Below is a small trained network, with its code and all its weights. Each question gives an input and a target symbol and asks what happens when units are switched off, that is, made to give their printed mean instead of their output.

import numpy as np


def w(rows, s, z=0):
    codes = np.array(rows[::2]) - 128.0
    scale = np.full(codes.shape[1], s)
    scale[-1] = z or s
    return codes * scale


def f(y):
    return y / 2 * (1 + np.tanh(0.7978845608 * (y + 0.044715 * y**3)))


def softmax(a):
    e = np.exp(a - a.max(-1, keepdims=True))
    return e / e.sum(-1, keepdims=True)


def log_softmax(a):
    a = a - a.max(-1, keepdims=True)
    return a - np.log(np.exp(a).sum(-1, keepdims=True))


def net(x, mask):
    ids = ['βγδεζλμξπστφ'.index(c) for c in x.split()]
    T = len(ids)
    res = E[ids] + P[:T]
    u = 0
    for l in range(3):
        q, k, v = (res @ M[l].T for M in (Q, K, V))
        z = softmax(np.where(np.tri(T) > 0, q @ k.T / 4**0.5, -1e9)) @ v
        res = res + np.where(mask[u], z, O[l][:, -1]) @ O[l][:, :-1]
        u += 1
        y = f(res @ A[l][:, :-1].T + A[l][:, -1])
        res = res + np.where(mask[u : u + 8], y, B[l][:, -1]) @ B[l][:, :-1]
        u += 8
    return log_softmax(res[-1] @ U[:, :-1].T + U[:, -1])


Q, K, V, O, A, B = {}, {}, {}, {}, {}, {}
E = w([
[86,127,131,170,130,129,163,115],'β',
[143,101,185,196,73,114,250,83],'γ',
[162,123,168,61,136,144,109,158],'δ',
[231,130,85,92,92,69,125,172],'ε',
[112,146,124,178,166,111,115,148],'ζ',
[152,65,241,66,251,132,188,141],'λ',
[45,112,137,111,192,104,206,147],'μ',
[128,163,93,134,157,76,92,174],'ξ',
[126,114,180,77,106,172,140,183],'π',
[205,86,153,150,90,154,140,108],'σ',
[108,133,159,115,158,177,90,143],'τ',
[200,118,76,50,53,163,172,31],'φ',
],0.018)
P = w([
[82,95,237,200,62,22,81,34],'0',
[173,143,99,181,53,81,172,185],'1',
[148,55,161,243,135,143,169,150],'2',
[132,94,125,208,127,168,128,189],'3',
[140,121,130,172,157,172,143,213],'4',
[131,140,127,151,165,191,139,227],'5',
[178,153,146,182,150,189,188,202],'6',
[176,151,148,143,188,209,191,208],'7',
[198,201,135,202,118,231,174,179],'8',
[103,156,139,29,218,191,255,236],'9',
],0.0054)
Q[0] = w([
[142,123,62,105,152,189,138,142],'0.h1',
[14,4,197,115,72,2,4,75],'0.h1',
[103,63,106,127,142,118,88,81],'0.h1',
[80,193,208,90,99,44,101,117],'0.h1',
],0.0083)
K[0] = w([
[129,136,90,111,152,139,101,102],'0.h1',
[140,102,157,160,119,157,149,248],'0.h1',
[143,87,79,140,148,139,131,161],'0.h1',
[124,197,182,116,109,117,106,126],'0.h1',
],0.013)
V[0] = w([
[129,182,251,156,72,122,117,235],'0.h1',
[182,46,76,178,99,199,162,254],'0.h1',
[155,95,60,141,165,154,144,120],'0.h1',
[139,252,202,152,174,113,144,152],'0.h1',
],0.0067)
O[0] = w([
[254,28,44,182,123,119,131,105,62],'0.h1',
[122,102,236,143,180,116,225,168,135],'0.h1',
[86,140,185,114,127,138,132,152,132],'0.h1',
[214,48,55,173,76,148,53,120,3],'0.h1',
],0.005,0.0026)
A[0] = w([
[174,212,120,232,217,167,83,149,73],'0.n1',
[130,111,106,164,160,249,139,184,54],'0.n2',
[190,120,216,112,129,162,45,200,219],'0.n3',
[183,146,160,181,94,154,160,154,79],'0.n4',
[183,163,23,149,84,151,188,126,2],'0.n5',
[199,129,83,89,209,82,186,128,69],'0.n6',
[133,184,104,198,149,169,255,216,66],'0.n7',
[135,153,145,139,230,42,94,97,28],'0.n8',
],0.0082,0.0018)
B[0] = w([
[124,64,123,36,77,178,210,214,176],'0.n1',
[104,92,147,123,31,63,222,209,170],'0.n2',
[85,130,25,205,225,73,193,83,254],'0.n3',
[2,219,79,52,194,104,79,221,156],'0.n4',
[10,47,193,141,216,173,182,92,145],'0.n5',
[45,151,117,235,45,183,86,137,170],'0.n6',
[231,100,23,69,105,149,16,201,221],'0.n7',
[183,149,91,68,21,166,118,88,140],'0.n8',
],0.0058,0.007)
Q[1] = w([
[195,119,148,120,169,150,110,133],'1.h1',
[93,61,156,145,83,29,110,116],'1.h1',
[130,106,29,141,107,82,252,107],'1.h1',
[133,98,88,125,153,128,137,126],'1.h1',
],0.011)
K[1] = w([
[144,168,148,146,139,125,123,160],'1.h1',
[86,88,162,160,128,85,73,143],'1.h1',
[146,151,245,109,102,107,1,120],'1.h1',
[106,164,188,141,129,109,124,151],'1.h1',
],0.0096)
V[1] = w([
[153,89,143,171,196,44,158,214],'1.h1',
[50,75,65,226,96,88,114,122],'1.h1',
[183,71,150,112,1,150,207,255],'1.h1',
[142,145,62,39,227,106,141,183],'1.h1',
],0.0089)
O[1] = w([
[97,137,32,133,105,102,253,107,116],'1.h1',
[252,236,98,91,82,231,221,111,92],'1.h1',
[50,182,112,198,191,162,69,22,218],'1.h1',
[54,43,114,202,26,58,155,98,254],'1.h1',
],0.0066,0.0026)
A[1] = w([
[189,120,225,131,103,111,88,153,179],'1.n1',
[139,116,131,59,119,94,136,84,108],'1.n2',
[140,142,84,55,99,97,91,181,102],'1.n3',
[161,156,108,177,66,124,213,136,105],'1.n4',
[73,78,122,131,104,20,120,109,145],'1.n5',
[127,83,94,184,191,133,88,198,101],'1.n6',
[83,123,221,124,134,190,234,148,1],'1.n7',
[254,127,138,110,116,87,166,89,72],'1.n8',
],0.0078,0.0033)
B[1] = w([
[42,134,2,72,192,62,113,235,163],'1.n1',
[159,147,104,183,39,95,201,194,127],'1.n2',
[84,132,144,202,118,123,110,70,169],'1.n3',
[106,127,84,42,223,140,19,89,254],'1.n4',
[133,203,162,195,156,189,131,120,194],'1.n5',
[234,120,198,131,61,146,199,129,217],'1.n6',
[123,177,40,92,27,97,62,159,150],'1.n7',
[21,125,127,184,121,198,117,138,172],'1.n8',
],0.0074,0.0063)
Q[2] = w([
[124,103,6,214,221,172,205,149],'2.h1',
[107,163,164,139,154,168,162,167],'2.h1',
[133,76,196,73,133,145,94,91],'2.h1',
[135,97,60,144,94,166,194,189],'2.h1',
],0.018)
K[2] = w([
[122,150,250,186,67,89,85,195],'2.h1',
[84,152,119,181,90,134,114,76],'2.h1',
[185,150,53,100,133,131,91,125],'2.h1',
[147,161,209,138,144,48,130,111],'2.h1',
],0.019)
V[2] = w([
[93,108,83,91,29,68,160,35],'2.h1',
[174,248,90,129,2,116,83,142],'2.h1',
[67,45,141,101,66,226,136,218],'2.h1',
[198,62,83,219,87,113,40,163],'2.h1',
],0.014)
O[2] = w([
[159,81,140,246,119,52,104,193,35],'2.h1',
[106,205,241,172,78,179,76,135,226],'2.h1',
[209,47,160,135,76,121,73,52,255],'2.h1',
[45,45,136,177,68,133,95,145,152],'2.h1',
],0.013,0.0041)
A[2] = w([
[46,108,92,86,186,120,12,117,133],'2.n1',
[86,132,153,133,97,116,108,139,28],'2.n2',
[170,166,130,84,109,134,181,115,110],'2.n3',
[186,123,120,198,143,90,214,109,134],'2.n4',
[156,100,123,119,62,76,182,100,104],'2.n5',
[92,115,78,165,188,141,86,185,82],'2.n6',
[154,169,176,98,95,162,178,119,91],'2.n7',
[117,206,122,106,88,97,158,176,1],'2.n8',
],0.011,0.0061)
B[2] = w([
[164,122,130,177,127,149,142,158,251],'2.n1',
[154,170,84,67,101,110,154,119,184],'2.n2',
[102,140,190,202,73,49,142,138,227],'2.n3',
[115,105,126,91,124,168,94,159,164],'2.n4',
[154,185,113,173,210,145,162,106,171],'2.n5',
[105,156,198,93,147,64,85,82,232],'2.n6',
[152,121,4,160,137,125,70,140,214],'2.n7',
[147,27,180,151,171,181,171,71,185],'2.n8',
],0.013,0.011)
U = w([
[119,54,101,164,112,109,92,170,138],'β',
[141,136,143,118,160,157,108,135,85],'γ',
[148,138,100,116,88,114,214,194,253],'δ',
[109,143,84,128,141,213,134,210,186],'ε',
[170,98,131,84,81,185,122,87,147],'ζ',
[176,142,118,165,128,146,163,169,52],'λ',
[176,109,95,111,147,149,128,149,88],'μ',
[128,136,142,103,76,155,122,161,163],'ξ',
[157,148,92,110,118,120,100,103,71],'π',
[125,126,89,70,152,115,86,166,136],'σ',
[216,133,139,76,116,108,110,112,100],'τ',
[218,131,146,124,145,156,107,254,122],'φ',
],0.006,0.0054)

Each question gives the input, a string of symbols that net reads in full, and the target symbol t.
The units are the heads (4 rows each of Q, K, V and O) and the neurons (one row each of A and B). Each row of codes is followed by its name. A weight is (code - 128) times the scale printed after its matrix; where a second scale follows, it is the last column's (O, A, B and U).
mask holds one flag per unit, layer by layer, with each layer's heads first. A switched-off unit (its flag False) gives its mean, the last column of its rows in O or B, instead of its output. The means were averaged over made-up inputs and are rounded, as every weight is.
A unit's drop is (log p(t) with every unit on - log p(t) with that unit switched off) / (log p(t) with every unit on - log p(t) with every unit switched off).
The circuit of an input: a set's keep is (log p(t) with only the set's units on - log p(t) with every unit switched off) / (log p(t) with every unit on - log p(t) with every unit switched off). Starting from the 12 units with the biggest drops (on a tie, the unit counted first), units are removed one at a time, each time the one whose removal leaves the highest keep (on an exact tie, the one counted first), for as long as the keep stays at least 0.8.
units of the circuit, in order: the units of the circuit, biggest drop first
unit that matters most: the unit with the biggest drop
top k neurons: the k neurons with the biggest drops, biggest first
top k neurons in layer l: the k neurons of layer l with the biggest drops, biggest first
input γ β δ ζ ζ β ζ ζ φ ζ, target φ: units of the circuit, in order -> (0.h1 1.h1 2.h1 0.n7)
input ξ φ δ π δ γ ξ ε μ, target ε: unit that matters most -> 0.n7
input ζ δ φ ε ζ β β δ δ σ, target δ: units of the circuit, in order -> (1.h1 2.h1 0.h1 2.n3)
input δ μ ζ ζ γ ζ, target β: top 2 neurons -> (1.n8 0.n3)
input δ δ τ φ β ζ δ ζ, target δ: top 2 neurons -> (0.n3 1.n4)
input ζ λ δ π τ δ σ δ φ ζ, target φ: top 3 neurons in layer 1 -> (1.n4 1.n2 1.n8)
input ζ φ δ, target φ: top 3 neurons in layer 1 -> (1.n4 1.n7 1.n2)
input μ ζ ξ ξ, target φ: units of the circuit, in order -> (2.h1 1.h1)
input ζ δ τ ζ β ε φ δ, target φ: top 2 neurons -> (1.n4 0.n5)
input δ δ ε ζ λ δ, target β: units of the circuit, in order -> (2.h1 1.h1)
input φ ζ ε φ ζ δ δ, target τ: units of the circuit, in order -> (1.h1 0.h1 2.h1 0.n7)
input γ β π μ ζ δ, target λ: units of the circuit, in order -> (1.h1 2.h1 2.n3 2.n8)
input δ γ ε ζ σ ξ φ, target ξ: top 2 neurons -> (0.n3 0.n4)
input δ δ φ π, target φ: top 3 neurons -> (0.n7 1.n4 1.n6)
input μ ξ λ τ γ ε, target φ: units of the circuit, in order -> (2.h1 0.n3 1.h1 2.n4)
input ξ ζ ζ δ β γ β, target ξ: unit that matters most -> 0.n3
input δ π ξ δ φ δ φ, target β: top 2 neurons -> (0.n3 0.n2)
input ε δ ε ζ γ ξ γ ζ, target γ: top 4 neurons -> (0.n3 2.n6 2.n8 1.n4)
input δ φ ε φ, target β: units of the circuit, in order -> (0.n3 2.h1)
input ξ δ λ, target ξ: top neuron -> (0.n3)
input φ ε δ β ξ δ ζ ζ ζ β, target ζ: top 2 neurons in layer 1 -> (1.n5 1.n3)
input ζ τ ζ μ, target ε: units of the circuit, in order -> (1.h1 2.h1 0.h1)
input δ δ ε σ ε ζ δ β, target β: top 2 neurons in layer 1 -> (1.n8 1.n4)
input β β δ, target π: top 3 neurons -> (2.n7 1.n8 0.n3)
input δ ε φ ζ λ ε δ ζ δ μ, target δ: units of the circuit, in order -> (2.h1 0.h1 2.n3)
input δ ε σ ξ β β ζ ξ, target β: units of the circuit, in order -> (0.h1 2.h1)
input τ δ ζ ζ φ τ ζ ζ φ π, target ζ: top 3 neurons -> (0.n3 0.n1 0.n7)
input ε ε φ ξ, target φ: units of the circuit, in order -> (0.n3 0.h1 0.n7 2.h1)
